Here is a tiny trained network, its code and every weight. The questions are about switching its units off for an input and a target symbol, where a switched-off unit gives its printed mean instead of its output.

import numpy as np


def w(rows, s, z=0):
    codes = np.array(rows[::2]) - 128.0
    scale = np.full(codes.shape[1], s)
    scale[-1] = z or s
    return codes * scale


def norm(h):
    return h / np.sqrt((h * h).mean(-1, keepdims=True) + 1e-5)


def f(y):
    return np.maximum(y, 0)


def softmax(a):
    e = np.exp(a - a.max(-1, keepdims=True))
    return e / e.sum(-1, keepdims=True)


def log_softmax(a):
    a = a - a.max(-1, keepdims=True)
    return a - np.log(np.exp(a).sum(-1, keepdims=True))


def net(x, mask):
    ids = ['ΔΣαπτφ'.index(c) for c in x.split()]
    T = len(ids)
    res = E[ids] + P[:T]
    u = 0
    for l in range(2):
        q, k, v = (norm(res) @ M[l].T for M in (Q, K, V))
        z = softmax(np.where(np.tri(T) > 0, q @ k.T / 4**0.5, -1e9)) @ v
        res = res + np.where(mask[u], z, O[l][:, -1]) @ O[l][:, :-1]
        u += 1
        y = f(norm(res) @ A[l][:, :-1].T + A[l][:, -1])
        res = res + np.where(mask[u : u + 16], y, B[l][:, -1]) @ B[l][:, :-1]
        u += 16
    return log_softmax(norm(res)[-1] @ U[:, :-1].T + U[:, -1])


Q, K, V, O, A, B = {}, {}, {}, {}, {}, {}
E = w([
[254,192,154],'Δ',
[251,181,10],'Σ',
[68,98,174],'α',
[78,137,5],'π',
[199,51,156],'τ',
[51,148,91],'φ',
],0.014)
P = w([
[170,196,64],'0',
[195,191,166],'1',
[78,181,113],'2',
[43,49,136],'3',
[194,204,176],'4',
[76,173,122],'5',
[111,54,157],'6',
[214,254,113],'7',
],0.0084)
Q[0] = w([
[100,173,180],'0.h0',
[50,182,250],'0.h0',
[27,85,145],'0.h0',
[2,160,134],'0.h0',
],0.0086)
K[0] = w([
[254,160,21],'0.h0',
[37,148,104],'0.h0',
[148,148,122],'0.h0',
[185,141,95],'0.h0',
],0.0079)
V[0] = w([
[111,192,132],'0.h0',
[245,85,43],'0.h0',
[119,99,122],'0.h0',
[177,112,96],'0.h0',
],0.012)
O[0] = w([
[113,165,237,217],'0.h0',
[114,103,93,255],'0.h0',
[161,165,158,104],'0.h0',
[182,197,255,175],'0.h0',
],0.0076,0.0031)
A[0] = w([
[188,83,138,169],'0.n0',
[84,125,161,77],'0.n1',
[236,158,195,117],'0.n2',
[100,64,126,141],'0.n3',
[61,79,109,245],'0.n4',
[195,125,111,92],'0.n5',
[139,161,102,106],'0.n6',
[180,100,162,1],'0.n7',
[69,8,68,204],'0.n8',
[158,154,54,127],'0.n9',
[161,132,109,110],'0.n10',
[133,66,172,156],'0.n11',
[251,215,93,208],'0.n12',
[134,180,249,168],'0.n13',
[61,164,96,203],'0.n14',
[160,163,217,186],'0.n15',
],0.012,0.0028)
B[0] = w([
[124,208,184,157],'0.n0',
[82,111,182,154],'0.n1',
[84,199,208,187],'0.n2',
[127,98,176,154],'0.n3',
[188,159,150,201],'0.n4',
[111,128,95,160],'0.n5',
[132,105,142,169],'0.n6',
[140,105,114,141],'0.n7',
[254,93,85,201],'0.n8',
[176,111,161,214],'0.n9',
[149,58,62,151],'0.n10',
[167,205,99,155],'0.n11',
[36,62,108,255],'0.n12',
[9,51,71,193],'0.n13',
[206,143,214,237],'0.n14',
[77,149,46,178],'0.n15',
],0.0059,0.0082)
Q[1] = w([
[107,195,105],'1.h0',
[112,72,211],'1.h0',
[254,126,27],'1.h0',
[134,109,68],'1.h0',
],0.0072)
K[1] = w([
[7,171,115],'1.h0',
[211,141,120],'1.h0',
[152,110,147],'1.h0',
[137,119,131],'1.h0',
],0.014)
V[1] = w([
[212,219,9],'1.h0',
[36,182,179],'1.h0',
[154,116,182],'1.h0',
[115,158,255],'1.h0',
],0.0076)
O[1] = w([
[254,45,105,252],'1.h0',
[187,71,115,108],'1.h0',
[15,94,170,89],'1.h0',
[214,119,104,53],'1.h0',
],0.006,0.0032)
A[1] = w([
[68,230,184,172],'1.n0',
[124,152,99,102],'1.n1',
[155,64,50,98],'1.n2',
[108,44,172,116],'1.n3',
[155,254,75,143],'1.n4',
[115,206,169,149],'1.n5',
[93,11,144,255],'1.n6',
[225,165,109,175],'1.n7',
[67,107,168,102],'1.n8',
[160,27,154,75],'1.n9',
[166,215,104,123],'1.n10',
[103,115,197,117],'1.n11',
[136,174,211,56],'1.n12',
[53,116,154,101],'1.n13',
[143,148,104,71],'1.n14',
[197,74,201,132],'1.n15',
],0.0096,0.0036)
B[1] = w([
[167,96,131,211],'1.n0',
[100,89,254,145],'1.n1',
[132,44,151,210],'1.n2',
[218,185,116,165],'1.n3',
[84,147,90,216],'1.n4',
[156,98,134,171],'1.n5',
[110,85,41,221],'1.n6',
[126,152,172,253],'1.n7',
[177,144,135,174],'1.n8',
[99,171,203,176],'1.n9',
[109,123,107,188],'1.n10',
[183,86,98,166],'1.n11',
[61,67,134,150],'1.n12',
[151,167,128,179],'1.n13',
[197,128,148,141],'1.n14',
[63,172,221,200],'1.n15',
],0.0072,0.0062)
U = w([
[147,99,147,187],'Δ',
[18,194,117,239],'Σ',
[106,137,206,193],'α',
[117,217,221,1],'π',
[110,118,110,26],'τ',
[196,253,135,91],'φ',
],0.014,0.0031)

Each question gives the input, a string of symbols that net reads in full, and the target symbol t.
The units are the heads (4 rows each of Q, K, V and O) and the neurons (one row each of A and B). Each row of codes is followed by its name. A weight is (code - 128) times the scale printed after its matrix; where a second scale follows, it is the last column's (O, A, B and U).
mask holds one flag per unit, layer by layer, with each layer's heads first. A switched-off unit (its flag False) gives its mean, the last column of its rows in O or B, instead of its output. The means were averaged over made-up inputs and are rounded, as every weight is.
A unit's drop is (log p(t) with every unit on - log p(t) with that unit switched off) / (log p(t) with every unit on - log p(t) with every unit switched off).
The circuit of an input: a set's keep is (log p(t) with only the set's units on - log p(t) with every unit switched off) / (log p(t) with every unit on - log p(t) with every unit switched off). Starting from the 12 units with the biggest drops (on a tie, the unit counted first), units are removed one at a time, each time the one whose removal leaves the highest keep (on an exact tie, the one counted first), for as long as the keep stays at least 0.8.
circuit, biggest first: the units of the circuit, biggest drop first
unit that matters most: the unit with the biggest drop
top k neurons in layer l: the k neurons of layer l with the biggest drops, biggest first
drop of u: that unit's drop, to one decimal
input π φ α, target Δ: unit that matters most	0.n12
input π π α Δ π φ π π, target Σ: circuit, biggest first	[0.n8; 0.n12]
input π π Σ φ, target π: top 2 neurons in layer 0	[0.n12; 0.n8]
input π π Δ Σ π, target α: top 2 neurons in layer 0	[0.n13; 0.n14]
input π Δ α, target Δ: top 2 neurons in layer 1	[1.n6; 1.n3]
input Σ Δ Δ α π Δ π φ, target Σ: top 3 neurons in layer 1	[1.n4; 1.n3; 1.n2]
input π Σ α α φ α π φ, target Σ: top 2 neurons in layer 1	[1.n4; 1.n2]
input Σ π π, target φ: top 2 neurons in layer 0	[0.n12; 0.n13]
input Σ π α π Δ π Δ π, target Σ: top 2 neurons in layer 1	[1.n4; 1.n0]
input π τ π π φ, target Δ: top 4 neurons in layer 0	[0.n0; 0.n14; 0.n11; 0.n12]
input Σ Δ π π φ, target τ: top 2 neurons in layer 1	[1.n15; 1.n0]
input α π φ, target α: top 2 neurons in layer 1	[1.n12; 1.n6]
input π π φ τ α, target Σ: top 2 neurons in layer 0	[0.n13; 0.n15]
input α α π π τ τ φ, target π: unit that matters most	1.n15
input τ τ τ, target π: drop of 1.n15	0.1
input π π π Σ α Σ, target τ: drop of 0.n12	0.9
input π φ Δ Δ, target Σ: drop of 0.n13	0.4
